Below is a small trained network, with its code and all its weights. Each question gives an input and a class and asks what happens when units are switched off, that is, made to give their printed mean instead of their output.

import numpy as np


def w(rows, s, z=0):
    codes = np.array(rows[::2]) - 128.0
    scale = np.full(codes.shape[1], s)
    scale[-1] = z or s
    return codes * scale


def norm(h):
    return h / np.sqrt((h * h).mean(-1, keepdims=True) + 1e-5)


def f(y):
    return np.maximum(y, 0)


def log_softmax(a):
    a = a - a.max(-1, keepdims=True)
    return a - np.log(np.exp(a).sum(-1, keepdims=True))


def net(x, mask):
    res = np.array(x, float).reshape(1, 4) / 4 @ E
    u = 0
    for l in range(3):
        y = f(norm(res) @ A[l][:, :-1].T + A[l][:, -1])
        res = res + np.where(mask[u : u + 12], y, B[l][:, -1]) @ B[l][:, :-1]
        u += 12
    return log_softmax(norm(res)[-1] @ U[:, :-1].T + U[:, -1])


A, B = {}, {}
E = w([
[2,200,190,160,55,96,180,167,122,148,114],'x0',
[173,69,139,99,7,50,136,143,124,107,139],'x1',
[202,149,131,100,114,172,173,220,187,163,219],'x2',
[33,118,75,82,79,180,60,137,208,100,158],'x3',
],0.00067)
A[0] = w([
[44,177,154,172,65,46,145,82,108,79,111,102],'0.n1',
[208,133,187,158,143,33,235,83,56,210,78,109],'0.n2',
[95,64,112,137,139,71,36,5,38,27,15,79],'0.n3',
[107,203,204,149,93,113,173,215,188,193,196,126],'0.n4',
[104,95,128,179,126,165,187,109,90,159,139,4],'0.n5',
[168,90,22,112,187,123,77,109,98,119,113,181],'0.n6',
[205,95,140,47,31,81,162,235,142,147,180,126],'0.n7',
[221,126,109,57,146,190,169,181,193,178,217,127],'0.n8',
[120,233,88,100,196,204,144,142,149,203,175,131],'0.n9',
[16,84,55,39,58,191,51,168,211,118,133,90],'0.n10',
[220,17,105,103,106,101,123,89,134,81,152,99],'0.n11',
[143,74,74,97,36,66,129,120,57,77,113,52],'0.n12',
],0.0013,0.0017)
B[0] = w([
[164,123,101,74,108,193,98,160,89,167,108,214],'0.n1',
[142,174,114,161,116,104,102,101,134,41,211,230],'0.n2',
[86,52,74,173,147,118,196,249,159,144,160,252],'0.n3',
[145,116,74,103,98,196,110,161,74,154,103,213],'0.n4',
[103,140,157,145,184,150,135,140,147,164,146,128],'0.n5',
[115,178,153,110,81,154,104,150,95,153,124,229],'0.n6',
[99,96,192,150,212,125,140,134,201,170,94,218],'0.n7',
[92,53,75,183,124,135,170,158,96,133,121,217],'0.n8',
[161,103,177,138,135,83,119,148,201,162,99,202],'0.n9',
[190,188,138,178,116,91,132,60,121,39,200,224],'0.n10',
[118,163,153,86,108,166,76,168,82,152,98,200],'0.n11',
[128,95,196,112,167,103,110,114,211,188,116,173],'0.n12',
],0.0019,0.0017)
A[1] = w([
[224,78,77,47,195,205,60,102,141,124,154,119],'1.n1',
[52,219,172,105,46,132,170,126,73,143,102,7],'1.n2',
[148,115,204,64,35,68,128,131,146,150,124,55],'1.n3',
[151,55,61,75,157,136,48,78,36,94,94,120],'1.n4',
[124,197,121,180,221,203,136,142,196,187,122,55],'1.n5',
[93,214,160,151,232,189,111,71,148,158,66,42],'1.n6',
[188,166,118,136,147,98,179,79,60,114,175,12],'1.n7',
[14,55,44,133,131,47,136,42,64,85,43,53],'1.n8',
[202,193,151,132,147,85,186,82,75,74,154,8],'1.n9',
[107,143,69,65,74,136,93,44,216,1,198,65],'1.n10',
[208,130,171,192,128,111,189,182,77,145,136,101],'1.n11',
[139,61,196,73,72,52,142,96,180,123,83,43],'1.n12',
],0.0017,0.0011)
B[1] = w([
[55,179,143,98,59,117,151,134,80,159,70,248],'1.n1',
[253,159,80,54,74,206,76,113,48,159,74,204],'1.n2',
[110,113,159,90,206,134,64,77,182,145,78,194],'1.n3',
[136,171,147,94,51,198,161,171,114,184,123,208],'1.n4',
[147,49,173,82,120,59,106,92,148,119,110,230],'1.n5',
[202,40,216,55,107,75,89,81,189,110,114,196],'1.n6',
[72,164,113,157,98,169,71,141,151,101,175,158],'1.n7',
[177,52,97,201,184,203,227,209,183,190,187,231],'1.n8',
[6,180,133,196,121,135,44,115,114,45,185,165],'1.n9',
[120,199,137,210,196,98,115,84,62,59,181,220],'1.n10',
[40,152,92,143,138,143,59,93,134,74,155,253],'1.n11',
[127,101,190,101,251,136,88,87,193,130,102,183],'1.n12',
],0.002,0.0014)
A[2] = w([
[127,100,97,176,211,53,145,121,193,68,188,127],'2.n1',
[146,84,196,59,165,57,118,66,198,130,108,18],'2.n2',
[136,198,100,65,82,183,118,120,39,155,104,30],'2.n3',
[149,98,73,148,123,107,213,197,170,167,165,21],'2.n4',
[105,193,81,174,120,94,110,62,131,23,215,44],'2.n5',
[127,59,64,170,143,138,252,165,154,166,125,69],'2.n6',
[166,192,138,199,149,62,125,88,81,39,193,55],'2.n7',
[202,182,76,31,106,167,135,157,77,154,100,82],'2.n8',
[77,174,83,132,129,132,140,122,185,70,188,99],'2.n9',
[122,109,190,72,152,35,147,85,201,135,81,23],'2.n10',
[122,116,182,55,161,94,106,73,202,190,107,85],'2.n11',
[162,197,75,51,84,150,146,137,56,167,46,3],'2.n12',
],0.0024,0.0017)
B[2] = w([
[131,141,122,82,42,134,142,100,118,141,107,240],'2.n1',
[240,40,221,41,148,82,101,181,226,59,43,214],'2.n2',
[169,116,168,47,64,173,193,30,113,180,57,214],'2.n3',
[90,54,72,174,207,178,184,77,159,151,141,193],'2.n4',
[73,221,63,197,172,30,62,194,36,57,193,250],'2.n5',
[96,90,76,169,152,189,203,158,214,191,208,233],'2.n6',
[58,219,48,166,142,54,37,162,70,65,196,230],'2.n7',
[90,191,160,128,90,112,148,49,85,144,93,209],'2.n8',
[165,129,133,147,171,83,114,106,62,125,97,205],'2.n9',
[233,46,185,75,204,109,89,180,202,68,59,195],'2.n10',
[200,108,156,113,142,54,95,154,138,55,103,231],'2.n11',
[116,242,195,47,8,207,184,3,59,197,56,199],'2.n12',
],0.003,0.0018)
U = w([
[23,236,17,234,213,21,24,227,18,23,239,229],'0',
[33,7,11,227,229,237,255,230,221,239,228,205],'1',
[248,10,237,20,218,37,46,221,235,38,17,32],'2',
[98,227,184,21,13,230,205,25,22,238,18,9],'3',
],0.0042,0.0014)

Each question gives the input, the list of numbers given to net, and the class t.
The units are the neurons (one row each of A and B). Each row of codes is followed by its name. A weight is (code - 128) times the scale printed after its matrix; where a second scale follows, it is the last column's (A, B and U).
mask holds one flag per neuron, layer by layer. A switched-off neuron (its flag False) gives its mean, the last column of its row in B, instead of its output. The means were averaged over made-up inputs and are rounded, as every weight is.
A unit's drop is (log p(t) with every unit on - log p(t) with that unit switched off) / (log p(t) with every unit on - log p(t) with every unit switched off).
unit that matters most: the unit with the biggest drop
top k neurons: the k neurons with the biggest drops, biggest first
top k neurons in layer l: the k neurons of layer l with the biggest drops, biggest first
drop when u is switched off: that unit's drop, to one decimal
input [-7,6,1,6], class 3: top 4 neurons	(0.n11; 1.n1; 0.n2; 1.n4)
input [4,-1,1,-3], class 3: unit that matters most	0.n4
input [-6,6,-4,8], class 0: top 2 neurons	(1.n10; 0.n10)
input [-8,1,6,5], class 3: top 4 neurons	(0.n3; 1.n1; 1.n8; 0.n11)
input [-6,3,1,-6], class 0: top 4 neurons	(0.n2; 1.n9; 0.n1; 0.n4)
input [-6,5,0,-1], class 3: top 3 neurons	(0.n11; 1.n1; 0.n9)
input [7,5,7,-5], class 1: top 2 neurons in layer 0	(0.n7; 0.n6)
input [-3,4,2,-4], class 0: top 2 neurons in layer 0	(0.n2; 0.n9)
input [7,6,0,-7], class 0: top 3 neurons in layer 0	(0.n2; 0.n6; 0.n11)
input [6,1,5,2], class 3: top 2 neurons	(0.n3; 0.n4)
input [-6,7,-8,6], class 1: top 2 neurons in layer 0	(0.n3; 0.n2)
input [3,-1,8,-8], class 0: top 3 neurons	(0.n2; 0.n3; 1.n11)
input [8,-8,-1,2], class 2: top 2 neurons	(1.n6; 1.n5)
input [-6,3,-4,6], class 0: top 4 neurons in layer 0	(0.n10; 0.n1; 0.n4; 0.n3)
input [-2,1,5,-2], class 1: unit that matters most	0.n8
input [5,-4,4,1], class 3: top 3 neurons	(0.n4; 0.n7; 0.n3)
input [4,4,-2,3], class 2: top 3 neurons in layer 0	(0.n2; 0.n12; 0.n6)
input [-8,4,-6,8], class 0: top 3 neurons	(1.n10; 0.n10; 0.n1)
input [-8,-8,-8,-5], class 1: top 3 neurons in layer 1	(1.n8; 1.n4; 1.n2)
input [5,-7,8,0], class 1: top 2 neurons	(0.n4; 0.n8)
input [-8,-3,5,-7], class 3: top 3 neurons in layer 0	(0.n10; 0.n11; 0.n3)
input [1,5,-2,-5], class 0: top 2 neurons in layer 2	(2.n5; 2.n7)
input [3,-5,3,-2], class 2: unit that matters most	0.n3
input [-7,0,5,5], class 3: top 2 neurons	(0.n3; 1.n1)
input [1,6,-8,-3], class 1: top 2 neurons	(0.n3; 1.n8)
input [1,4,6,-5], class 1: top 2 neurons in layer 1	(1.n10; 1.n9)
input [-4,-7,-5,-2], class 2: top neuron	(1.n6)
input [-5,4,-7,3], class 1: drop when 0.n3 is switched off	1.2
input [-6,4,-4,4], class 3: drop when 0.n11 is switched off	1.7
